Below is a small trained network, with its code and all its weights. Each question gives an input and a target symbol and asks what happens when units are switched off, that is, made to give their printed mean instead of their output.

import numpy as np


def w(rows, s, z=0):
    codes = np.array(rows[::2]) - 128.0
    scale = np.full(codes.shape[1], s)
    scale[-1] = z or s
    return codes * scale


def norm(h):
    return h / np.sqrt((h * h).mean(-1, keepdims=True) + 1e-5)


def f(y):
    return y / 2 * (1 + np.tanh(0.7978845608 * (y + 0.044715 * y**3)))


def softmax(a):
    e = np.exp(a - a.max(-1, keepdims=True))
    return e / e.sum(-1, keepdims=True)


def log_softmax(a):
    a = a - a.max(-1, keepdims=True)
    return a - np.log(np.exp(a).sum(-1, keepdims=True))


def net(x, mask):
    ids = ['αβγδεζηθμξφψω'.index(c) for c in x.split()]
    T = len(ids)
    res = E[ids] + P[:T]
    u = 0
    for l in range(3):
        r = norm(res)
        for j in range(3):
            rows = slice(2 * j, 2 * j + 2)
            q, k, v = (r @ M[l][rows].T for M in (Q, K, V))
            z = softmax(np.where(np.tri(T) > 0, q @ k.T / 2**0.5, -1e9)) @ v
            o = O[l][rows]
            res = res + np.where(mask[u + j], z, o[:, -1]) @ o[:, :-1]
        u += 3
        y = f(norm(res) @ A[l][:, :-1].T + A[l][:, -1])
        res = res + np.where(mask[u : u + 8], y, B[l][:, -1]) @ B[l][:, :-1]
        u += 8
    return log_softmax(norm(res)[-1] @ U[:, :-1].T + U[:, -1])


Q, K, V, O, A, B = {}, {}, {}, {}, {}, {}
E = w([
[71,121,130,105],'α',
[4,105,125,112],'β',
[117,96,203,110],'γ',
[212,62,178,177],'δ',
[97,152,100,143],'ε',
[107,114,120,176],'ζ',
[81,146,101,156],'η',
[134,186,190,120],'θ',
[132,116,115,132],'μ',
[138,161,99,117],'ξ',
[188,206,185,34],'φ',
[168,178,252,105],'ψ',
[90,94,116,156],'ω',
],0.02)
P = w([
[119,49,89,56],'0',
[35,122,203,231],'1',
[182,157,110,107],'2',
[1,179,55,26],'3',
[38,130,208,231],'4',
[184,153,106,107],'5',
],0.014)
Q[0] = w([
[127,126,136,254],'0.h1',
[95,58,109,120],'0.h1',
[90,86,178,188],'0.h2',
[143,152,94,161],'0.h2',
[141,145,147,113],'0.h3',
[90,118,172,212],'0.h3',
],0.017)
K[0] = w([
[144,108,247,119],'0.h1',
[100,29,114,173],'0.h1',
[59,74,207,125],'0.h2',
[124,168,103,196],'0.h2',
[152,104,82,107],'0.h3',
[110,193,121,188],'0.h3',
],0.012)
V[0] = w([
[157,112,164,236],'0.h1',
[101,133,188,112],'0.h1',
[1,97,127,183],'0.h2',
[28,190,153,179],'0.h2',
[65,210,136,189],'0.h3',
[113,135,149,121],'0.h3',
],0.0034)
O[0] = w([
[98,134,191,217,2],'0.h1',
[48,253,95,125,183],'0.h1',
[128,117,166,233,195],'0.h2',
[65,173,176,177,192],'0.h2',
[68,136,100,188,132],'0.h3',
[115,149,178,105,155],'0.h3',
],0.0035,0.00099)
A[0] = w([
[198,20,156,128,133],'0.n1',
[111,141,96,197,141],'0.n2',
[215,227,98,163,63],'0.n3',
[81,92,44,189,190],'0.n4',
[157,231,10,137,2],'0.n5',
[162,98,83,222,66],'0.n6',
[225,140,147,124,126],'0.n7',
[58,136,173,111,106],'0.n8',
],0.012,0.006)
B[0] = w([
[21,111,90,112,174],'0.n1',
[178,225,232,87,185],'0.n2',
[224,207,93,187,167],'0.n3',
[210,70,207,118,254],'0.n4',
[82,246,94,134,180],'0.n5',
[90,239,229,44,146],'0.n6',
[157,67,56,255,181],'0.n7',
[125,119,105,178,200],'0.n8',
],0.0086,0.0055)
Q[1] = w([
[179,129,45,154],'1.h1',
[87,199,167,143],'1.h1',
[173,154,24,81],'1.h2',
[146,160,142,244],'1.h2',
[249,251,190,129],'1.h3',
[230,114,123,132],'1.h3',
],0.012)
K[1] = w([
[154,81,75,105],'1.h1',
[144,101,208,199],'1.h1',
[116,216,93,190],'1.h2',
[211,93,113,108],'1.h2',
[92,55,73,4],'1.h3',
[166,129,53,104],'1.h3',
],0.014)
V[1] = w([
[108,178,101,185],'1.h1',
[75,153,161,46],'1.h1',
[206,41,165,118],'1.h2',
[231,102,2,177],'1.h2',
[115,95,104,43],'1.h3',
[132,166,106,84],'1.h3',
],0.0075)
O[1] = w([
[106,147,182,94,89],'1.h1',
[164,180,133,163,182],'1.h1',
[173,166,254,187,216],'1.h2',
[118,168,77,218,121],'1.h2',
[188,65,103,94,252],'1.h3',
[126,151,102,104,101],'1.h3',
],0.0084,0.0033)
A[1] = w([
[69,210,163,99,183],'1.n1',
[97,160,105,198,67],'1.n2',
[89,62,170,152,62],'1.n3',
[68,115,62,149,148],'1.n4',
[95,51,172,130,2],'1.n5',
[159,227,107,124,93],'1.n6',
[1,96,128,174,129],'1.n7',
[202,224,120,124,147],'1.n8',
],0.013,0.0027)
B[1] = w([
[124,79,180,62,254],'1.n1',
[113,66,113,139,163],'1.n2',
[98,167,141,68,210],'1.n3',
[127,129,192,137,170],'1.n4',
[85,211,109,77,192],'1.n5',
[106,132,165,141,198],'1.n6',
[250,147,150,134,221],'1.n7',
[92,143,180,185,246],'1.n8',
],0.011,0.0047)
Q[2] = w([
[70,65,208,152],'2.h1',
[86,72,78,67],'2.h1',
[224,160,95,100],'2.h2',
[251,146,87,130],'2.h2',
[40,75,170,86],'2.h3',
[95,28,191,217],'2.h3',
],0.014)
K[2] = w([
[173,62,147,125],'2.h1',
[105,173,67,97],'2.h1',
[131,251,178,87],'2.h2',
[148,149,191,165],'2.h2',
[122,15,128,76],'2.h3',
[234,112,114,118],'2.h3',
],0.018)
V[2] = w([
[151,129,86,114],'2.h1',
[81,139,167,215],'2.h1',
[205,64,69,137],'2.h2',
[116,130,194,189],'2.h2',
[92,148,153,120],'2.h3',
[3,103,186,170],'2.h3',
],0.011)
O[2] = w([
[110,91,122,180,49],'2.h1',
[33,218,118,79,119],'2.h1',
[26,153,81,115,169],'2.h2',
[205,68,236,158,88],'2.h2',
[137,178,166,127,105],'2.h3',
[5,201,254,114,3],'2.h3',
],0.0068,0.004)
A[2] = w([
[48,47,153,90,213],'2.n1',
[134,51,137,10,159],'2.n2',
[151,104,206,85,160],'2.n3',
[91,217,137,212,119],'2.n4',
[154,190,40,211,7],'2.n5',
[8,164,56,192,109],'2.n6',
[172,81,117,237,110],'2.n7',
[111,115,23,211,31],'2.n8',
],0.015,0.013)
B[2] = w([
[233,111,75,127,234],'2.n1',
[179,59,44,106,239],'2.n2',
[79,134,66,113,246],'2.n3',
[133,63,30,171,203],'2.n4',
[23,111,100,40,144],'2.n5',
[249,204,210,80,168],'2.n6',
[51,100,145,46,179],'2.n7',
[102,134,220,52,143],'2.n8',
],0.013,0.011)
U = w([
[188,43,61,114,107],'α',
[152,167,96,22,64],'β',
[120,218,128,49,117],'γ',
[86,36,163,151,173],'δ',
[157,200,43,201,88],'ε',
[135,164,192,126,241],'ζ',
[78,202,126,180,254],'η',
[111,86,78,242,139],'θ',
[57,106,154,57,135],'μ',
[43,179,12,117,67],'ξ',
[255,188,119,179,54],'φ',
[169,71,191,209,185],'ψ',
[212,70,230,60,37],'ω',
],0.018,0.0075)

Each question gives the input, a string of symbols that net reads in full, and the target symbol t.
The units are the heads (2 rows each of Q, K, V and O) and the neurons (one row each of A and B). Each row of codes is followed by its name. A weight is (code - 128) times the scale printed after its matrix; where a second scale follows, it is the last column's (O, A, B and U).
mask holds one flag per unit, layer by layer, with each layer's heads first. A switched-off unit (its flag False) gives its mean, the last column of its rows in O or B, instead of its output. The means were averaged over made-up inputs and are rounded, as every weight is.
A unit's drop is (log p(t) with every unit on - log p(t) with that unit switched off) / (log p(t) with every unit on - log p(t) with every unit switched off).
The circuit of an input: a set's keep is (log p(t) with only the set's units on - log p(t) with every unit switched off) / (log p(t) with every unit on - log p(t) with every unit switched off). Starting from the 12 units with the biggest drops (on a tie, the unit counted first), units are removed one at a time, each time the one whose removal leaves the highest keep (on an exact tie, the one counted first), for as long as the keep stays at least 0.8.
units of the circuit, in order: the units of the circuit, biggest drop first
top k neurons: the k neurons with the biggest drops, biggest first
k most important neurons of layer l: the k neurons of layer l with the biggest drops, biggest first
heads that matter: for each layer, one digit per head in row order, 1 if its drop is at least 0.15 and else 0, layers parted by /
input ω μ ξ ζ ω, target η: top 4 neurons	(2.n2; 1.n5; 0.n1; 0.n7)
input θ ψ ω ω, target β: heads that matter	100 / 111 / 001
input ξ ε δ θ ξ, target φ: heads that matter	000 / 000 / 010
input β ξ η μ ξ ξ, target ξ: units of the circuit, in order	(2.n5; 1.h2; 0.n7; 2.n1)
input ξ ω ξ ξ, target γ: units of the circuit, in order	(2.h3)
input ξ δ θ δ, target β: heads that matter	110 / 101 / 001
input α θ ω ω, target β: 3 most important neurons of layer 1	(1.n5; 1.n7; 1.n2)
input α ω β θ η, target ξ: top 4 neurons	(2.n6; 0.n7; 1.n8; 2.n2)
input ξ β ξ, target ξ: top 2 neurons	(2.n5; 0.n3)
input φ ξ ω μ φ, target μ: 3 most important neurons of layer 1	(1.n5; 1.n8; 1.n3)
input ψ ξ ψ β η, target ω: 2 most important neurons of layer 0	(0.n4; 0.n3)
input ω ξ θ, target θ: heads that matter	000 / 000 / 010
input ψ ξ β ε, target α: top 2 neurons	(2.n2; 1.n8)
input ψ ξ δ β, target α: heads that matter	000 / 000 / 000
input ψ ζ α α θ, target ω: units of the circuit, in order	(1.h2)
input ξ ψ ω α ψ, target φ: heads that matter	000 / 010 / 010
input δ δ ψ ψ ξ, target θ: heads that matter	000 / 010 / 000
input ξ ω γ, target γ: heads that matter	000 / 001 / 000
input ξ ψ ε β γ δ, target δ: top 3 neurons	(2.n7; 0.n1; 0.n7)
input θ ω ψ, target ψ: top 2 neurons	(0.n7; 1.n8)
input ζ ψ ξ ε β, target ζ: heads that matter	000 / 011 / 000
input δ φ β ε ψ, target θ: 2 most important neurons of layer 1	(1.n7; 1.n8)
input φ δ δ, target δ: top 3 neurons	(2.n7; 0.n1; 2.n1)
input θ ω φ ψ θ γ, target γ: 2 most important neurons of layer 1	(1.n5; 1.n7)
input ξ ω φ, target φ: top 2 neurons	(0.n7; 0.n3)
